Below is a small trained network, with its code and all its weights. Each question gives an input and a target symbol and asks what happens when units are switched off, that is, made to give their printed mean instead of their output.

import numpy as np


def w(rows, s, z=0):
    codes = np.array(rows[::2]) - 128.0
    scale = np.full(codes.shape[1], s)
    scale[-1] = z or s
    return codes * scale


def f(y):
    return np.maximum(y, 0)


def softmax(a):
    e = np.exp(a - a.max(-1, keepdims=True))
    return e / e.sum(-1, keepdims=True)


def log_softmax(a):
    a = a - a.max(-1, keepdims=True)
    return a - np.log(np.exp(a).sum(-1, keepdims=True))


def net(x, mask):
    ids = ['ΘΞΦαβδεζηλ'.index(c) for c in x.split()]
    T = len(ids)
    res = E[ids] + P[:T]
    r = res
    for j in range(2):
        rows = slice(4 * j, 4 * j + 4)
        q, k, v = (r @ M[0][rows].T for M in (Q, K, V))
        z = softmax(np.where(np.tri(T) > 0, q @ k.T / 4**0.5, -1e9)) @ v
        o = O[0][rows]
        res = res + np.where(mask[j], z, o[:, -1]) @ o[:, :-1]
    y = f(res @ A[0][:, :-1].T + A[0][:, -1])
    res = res + np.where(mask[2:14], y, B[0][:, -1]) @ B[0][:, :-1]
    return log_softmax(res[-1] @ U[:, :-1].T + U[:, -1])


Q, K, V, O, A, B = {}, {}, {}, {}, {}, {}
E = w([
[110,92,105,74],'Θ',
[127,109,87,166],'Ξ',
[109,100,144,171],'Φ',
[122,66,228,140],'α',
[121,139,113,89],'β',
[76,187,84,100],'δ',
[136,91,6,135],'ε',
[182,140,89,99],'ζ',
[68,146,144,153],'η',
[99,144,71,133],'λ',
],0.023)
P = w([
[195,131,129,200],'0',
[109,144,124,82],'1',
[156,156,158,148],'2',
[70,122,143,97],'3',
[179,158,132,133],'4',
[40,112,110,83],'5',
[170,158,204,117],'6',
[47,139,94,69],'7',
[140,119,169,143],'8',
[8,132,121,119],'9',
[123,164,73,165],'10',
[140,102,111,1],'11',
[134,192,144,150],'12',
],0.01)
Q[0] = w([
[107,88,99,56],'h0',
[129,43,32,115],'h0',
[56,170,76,126],'h0',
[199,188,103,99],'h0',
[99,145,130,197],'h1',
[254,175,152,69],'h1',
[148,191,130,211],'h1',
[163,155,158,160],'h1',
],0.0095)
K[0] = w([
[174,132,63,195],'h0',
[158,106,136,70],'h0',
[171,79,141,119],'h0',
[119,134,175,173],'h0',
[148,177,109,148],'h1',
[160,136,166,82],'h1',
[63,136,204,122],'h1',
[160,86,254,44],'h1',
],0.0096)
V[0] = w([
[65,73,128,246],'h0',
[127,176,80,89],'h0',
[166,128,76,101],'h0',
[72,67,131,145],'h0',
[111,205,115,137],'h1',
[138,69,79,96],'h1',
[93,189,122,209],'h1',
[143,38,150,119],'h1',
],0.011)
O[0] = w([
[117,51,136,194,115],'h0',
[169,177,94,197,206],'h0',
[28,250,145,119,227],'h0',
[50,93,66,122,132],'h0',
[166,95,171,115,158],'h1',
[52,216,165,135,254],'h1',
[234,63,186,116,152],'h1',
[74,122,2,168,78],'h1',
],0.0081,0.0032)
A[0] = w([
[193,146,68,132,248],'n0',
[142,75,45,186,253],'n1',
[99,205,129,147,30],'n2',
[25,103,204,27,120],'n3',
[160,117,235,131,60],'n4',
[101,131,98,89,72],'n5',
[160,150,219,109,112],'n6',
[126,150,94,37,169],'n7',
[90,115,177,75,115],'n8',
[76,219,188,255,169],'n9',
[163,129,85,164,53],'n10',
[87,79,190,180,78],'n11',
],0.0098,0.0037)
B[0] = w([
[177,146,180,146,179],'n0',
[96,99,204,123,186],'n1',
[129,159,96,175,198],'n2',
[201,151,47,121,240],'n3',
[131,102,103,87,164],'n4',
[124,175,139,93,163],'n5',
[130,56,71,98,171],'n6',
[40,158,203,174,212],'n7',
[205,59,3,188,176],'n8',
[150,170,74,77,254],'n9',
[182,139,123,110,138],'n10',
[145,120,128,94,174],'n11',
],0.0068,0.0094)
U = w([
[165,173,126,232,58],'Θ',
[76,120,79,159,245],'Ξ',
[165,125,2,118,150],'Φ',
[201,145,115,215,98],'α',
[132,149,137,154,18],'β',
[5,203,143,160,59],'δ',
[205,231,158,155,80],'ε',
[95,240,246,12,252],'ζ',
[198,208,233,13,91],'η',
[202,168,50,179,195],'λ',
],0.0072,0.0034)

Each question gives the input, a string of symbols that net reads in full, and the target symbol t.
The units are the heads (4 rows each of Q, K, V and O) and the neurons (one row each of A and B). Each row of codes is followed by its name. A weight is (code - 128) times the scale printed after its matrix; where a second scale follows, it is the last column's (O, A, B and U).
mask holds one flag per unit, heads first, then neurons. A switched-off unit (its flag False) gives its mean, the last column of its rows in O or B, instead of its output. The means were averaged over made-up inputs and are rounded, as every weight is.
A unit's drop is (log p(t) with every unit on - log p(t) with that unit switched off) / (log p(t) with every unit on - log p(t) with every unit switched off).
The circuit of an input: a set's keep is (log p(t) with only the set's units on - log p(t) with every unit switched off) / (log p(t) with every unit on - log p(t) with every unit switched off). Starting from the 12 units with the biggest drops (on a tie, the unit counted first), units are removed one at a time, each time the one whose removal leaves the highest keep (on an exact tie, the one counted first), for as long as the keep stays at least 0.8.
units of the circuit, in order: the units of the circuit, biggest drop first
unit that matters most: the unit with the biggest drop
k most important neurons: the k neurons with the biggest drops, biggest first
heads that matter: for each layer, one digit per head in row order, 1 if its drop is at least 0.15 and else 0, layers parted by /
drop of u: that unit's drop, to one decimal
input β β Θ δ β δ ζ α η β Θ, target ζ: heads that matter	10
input β δ δ δ ζ ε η β ε Θ ζ Ξ, target ζ: units of the circuit, in order	[n8 h0 h1]
input α α η, target Ξ: heads that matter	11
input Ξ α η β, target Φ: units of the circuit, in order	[h0 n3]
input δ ε Φ η β ε Ξ λ, target δ: units of the circuit, in order	[h0 h1]
input β α α η Θ η ε Ξ α δ, target Φ: unit that matters most	n3
input Θ α Θ, target δ: units of the circuit, in order	[h1 n7]
input λ ε α ζ η Θ ζ λ ε ε δ δ, target δ: units of the circuit, in order	[n7 n2 h1]
input α Φ λ ε, target δ: heads that matter	01
input ζ δ δ ε β Θ, target δ: heads that matter	11
input δ β δ, target η: heads that matter	11
input α α Ξ, target Ξ: heads that matter	11
input ζ ζ Ξ, target ε: heads that matter	10
input α δ Θ δ, target Φ: unit that matters most	h0
input α β λ β η ζ, target ζ: units of the circuit, in order	[n8 n3]
input α α δ α ζ ζ Φ α ε α ζ, target Ξ: units of the circuit, in order	[h0 h1 n1]
input ε ζ Ξ η, target λ: heads that matter	00
input δ α α δ α Θ, target Φ: heads that matter	01
input Φ α δ ζ ζ ε ε λ, target δ: units of the circuit, in order	[n7 h1]
input α Θ ε α α Φ α ζ ε ζ Ξ, target Ξ: heads that matter	11
input α ζ α α α, target Ξ: units of the circuit, in order	[h1]
input α Θ η ζ ε Ξ, target δ: 2 most important neurons	[n8 n3]
input β ε ε β, target δ: 2 most important neurons	[n7 n2]
input δ δ β, target η: drop of h1	0.9
input α Θ λ, target Ξ: drop of n9	0.1
input η Ξ α ε ζ Φ λ δ Ξ δ ε ε, target δ: drop of n8	0.0
input α η Φ, target Ξ: unit that matters most	h0
input δ δ δ β, target η: drop of n6	-0.2
